Below are the code and all the weights of a small trained network. Each question names an input and a target symbol and asks about switching units off, where a switched-off unit gives its printed mean instead of its output.

import numpy as np


def w(rows, s, z=0):
    codes = np.array(rows[::2]) - 128.0
    scale = np.full(codes.shape[1], s)
    scale[-1] = z or s
    return codes * scale


def norm(h):
    return h / np.sqrt((h * h).mean(-1, keepdims=True) + 1e-5)


def f(y):
    return y / 2 * (1 + np.tanh(0.7978845608 * (y + 0.044715 * y**3)))


def softmax(a):
    e = np.exp(a - a.max(-1, keepdims=True))
    return e / e.sum(-1, keepdims=True)


def log_softmax(a):
    a = a - a.max(-1, keepdims=True)
    return a - np.log(np.exp(a).sum(-1, keepdims=True))


def net(x, mask):
    ids = ['ΣΦαγδεθμπψω'.index(c) for c in x.split()]
    T = len(ids)
    res = E[ids] + P[:T]
    q, k, v = (norm(res) @ M[0].T for M in (Q, K, V))
    z = softmax(np.where(np.tri(T) > 0, q @ k.T / 4**0.5, -1e9)) @ v
    res = res + np.where(mask[0], z, O[0][:, -1]) @ O[0][:, :-1]
    y = f(norm(res) @ A[0][:, :-1].T + A[0][:, -1])
    res = res + np.where(mask[1:13], y, B[0][:, -1]) @ B[0][:, :-1]
    return log_softmax(norm(res)[-1] @ U[:, :-1].T + U[:, -1])


Q, K, V, O, A, B = {}, {}, {}, {}, {}, {}
E = w([
[188,131,149,98,170,70,165,214],'Σ',
[154,100,204,118,205,80,136,183],'Φ',
[142,130,131,155,194,132,3,233],'α',
[128,105,143,1,159,192,138,197],'γ',
[224,156,176,67,110,100,171,171],'δ',
[130,87,199,72,176,131,136,168],'ε',
[198,142,220,84,129,124,142,116],'θ',
[114,116,219,83,163,127,136,80],'μ',
[70,86,149,106,147,51,185,140],'π',
[147,174,164,100,83,69,174,53],'ψ',
[159,195,133,181,84,65,61,117],'ω',
],0.009)
P = w([
[133,213,120,174,197,160,183,156],'0',
[201,66,84,97,168,85,114,78],'1',
[148,143,136,47,164,45,92,128],'2',
[92,196,192,177,118,148,181,174],'3',
[177,37,93,104,122,89,93,67],'4',
[127,108,148,54,118,46,66,122],'5',
[74,162,206,187,72,152,162,168],'6',
[151,9,103,123,76,103,79,71],'7',
[105,70,149,71,72,64,48,115],'8',
[44,132,193,188,31,162,130,162],'9',
],0.011)
Q[0] = w([
[145,145,182,194,113,222,202,159],'H0',
[116,81,89,165,102,144,114,70],'H0',
[10,232,221,142,107,110,144,218],'H0',
[217,22,3,206,176,197,164,81],'H0',
],0.021)
K[0] = w([
[126,68,202,104,116,93,199,84],'H0',
[99,170,66,122,174,135,164,93],'H0',
[97,74,125,94,4,144,116,116],'H0',
[176,147,124,72,223,154,242,128],'H0',
],0.024)
V[0] = w([
[57,164,76,99,99,85,201,34],'H0',
[156,123,39,80,62,116,188,232],'H0',
[205,172,98,219,78,71,84,151],'H0',
[25,52,91,194,170,5,191,170],'H0',
],0.017)
O[0] = w([
[75,55,67,80,69,130,229,85,44],'H0',
[240,107,100,133,76,135,153,238,3],'H0',
[110,239,46,71,118,80,102,217,152],'H0',
[159,95,42,203,246,73,227,140,128],'H0',
],0.011,0.0062)
A[0] = w([
[87,182,85,120,125,115,122,169,109],'N0',
[233,41,132,87,154,53,77,56,74],'N1',
[111,137,77,121,203,72,108,116,104],'N2',
[126,181,155,230,125,225,165,181,56],'N3',
[229,9,60,93,114,94,120,81,134],'N4',
[54,253,95,222,135,233,178,170,2],'N5',
[160,67,87,35,105,43,95,169,100],'N6',
[28,176,89,147,73,198,193,161,103],'N7',
[55,214,132,212,110,239,203,91,31],'N8',
[171,56,111,35,67,59,48,113,59],'N9',
[89,137,73,191,126,206,230,129,45],'N10',
[187,94,119,115,120,167,112,175,116],'N11',
],0.019,0.0082)
B[0] = w([
[103,82,156,74,113,136,149,148,246],'N0',
[106,138,69,133,122,156,115,160,241],'N1',
[142,159,146,109,78,148,161,85,254],'N2',
[110,146,85,54,172,99,113,112,149],'N3',
[139,142,222,114,129,92,120,136,221],'N4',
[150,41,112,253,109,112,104,134,154],'N5',
[128,90,118,154,78,104,70,113,234],'N6',
[190,198,125,158,114,155,105,58,220],'N7',
[193,123,121,118,125,175,196,205,194],'N8',
[153,130,83,109,206,116,196,140,220],'N9',
[18,149,75,142,135,101,131,153,200],'N10',
[97,107,130,165,91,156,159,82,175],'N11',
],0.035,0.0069)
U = w([
[141,85,182,219,17,102,109,108,150],'Σ',
[133,216,66,151,75,179,167,90,54],'Φ',
[105,203,254,111,119,131,90,139,77],'α',
[164,76,202,139,119,192,223,156,134],'γ',
[179,39,36,135,124,99,158,145,192],'δ',
[115,112,88,190,153,132,56,213,250],'ε',
[151,119,79,58,230,131,134,139,139],'θ',
[55,65,146,116,137,174,103,8,99],'μ',
[37,135,146,175,128,57,198,156,236],'π',
[194,107,171,147,160,58,137,7,172],'ψ',
[89,93,86,8,42,116,158,144,37],'ω',
],0.007,0.0015)

Each question gives the input, a string of symbols that net reads in full, and the target symbol t.
The units are the heads (4 rows each of Q, K, V and O) and the neurons (one row each of A and B). Each row of codes is followed by its name. A weight is (code - 128) times the scale printed after its matrix; where a second scale follows, it is the last column's (O, A, B and U).
mask holds one flag per unit, heads first, then neurons. A switched-off unit (its flag False) gives its mean, the last column of its rows in O or B, instead of its output. The means were averaged over made-up inputs and are rounded, as every weight is.
A unit's drop is (log p(t) with every unit on - log p(t) with that unit switched off) / (log p(t) with every unit on - log p(t) with every unit switched off).
The circuit of an input: a set's keep is (log p(t) with only the set's units on - log p(t) with every unit switched off) / (log p(t) with every unit on - log p(t) with every unit switched off). Starting from the 12 units with the biggest drops (on a tie, the unit counted first), units are removed one at a time, each time the one whose removal leaves the highest keep (on an exact tie, the one counted first), for as long as the keep stays at least 0.8.
units of the circuit, in order: the units of the circuit, biggest drop first
most important unit: the unit with the biggest drop
top k neurons: the k neurons with the biggest drops, biggest first
input δ Φ ε Φ ε, target δ: most important unit : N9
input θ Φ μ α γ Φ θ ψ δ γ, target Φ: top 3 neurons : [N7, N10, N8]
input Φ ε μ ε Φ γ, target γ: units of the circuit, in order : [H0, N9]
input γ ε Φ π δ, target γ: units of the circuit, in order : [H0, N9, N4, N1]
input γ π γ Σ Σ π Φ, target π: units of the circuit, in order : [H0, N10, N4]
input Φ μ μ θ Φ ψ Φ ε ψ α, target Φ: top 2 neurons : [N7, N10]
input Σ α μ δ Φ ψ Φ, target Φ: units of the circuit, in order : [H0, N7, N10]
input Φ μ μ π δ, target Φ: units of the circuit, in order : [H0, N2, N1]
input ω μ θ Σ, target γ: units of the circuit, in order : [H0, N8]
input Σ Φ μ ψ ψ Φ Φ α, target Σ: units of the circuit, in order : [H0, N11, N4, N6]
input π μ Φ θ Φ μ Φ γ Φ γ, target μ: top 2 neurons : [N3, N11]
input ε μ ε, target ε: units of the circuit, in order : [H0, N1]
input Φ μ ε ε γ Φ α, target μ: top 2 neurons : [N3, N11]
input Φ ψ μ π, target Φ: top 3 neurons : [N7, N10, N8]
input ε μ Σ γ γ, target ε: most important unit : N1
input δ π ε μ θ μ π Σ, target δ: units of the circuit, in order : [N9, N6]
input π ε θ γ Σ ω, target ω: units of the circuit, in order : [H0, N0]
input Σ μ α θ π, target Σ: units of the circuit, in order : [H0, N6, N11]
input π ψ θ ε Σ, target π: units of the circuit, in order : [H0, N10, N4]
input Φ θ π γ ψ μ γ α α Φ, target ε: most important unit : N5
input ω θ Φ Φ ω δ Φ ε ω, target ω: top 2 neurons : [N0, N9]
input μ θ π μ, target π: top 2 neurons : [N10, N4]
input γ μ α ψ μ Φ Σ π, target γ: top 2 neurons : [N9, N4]
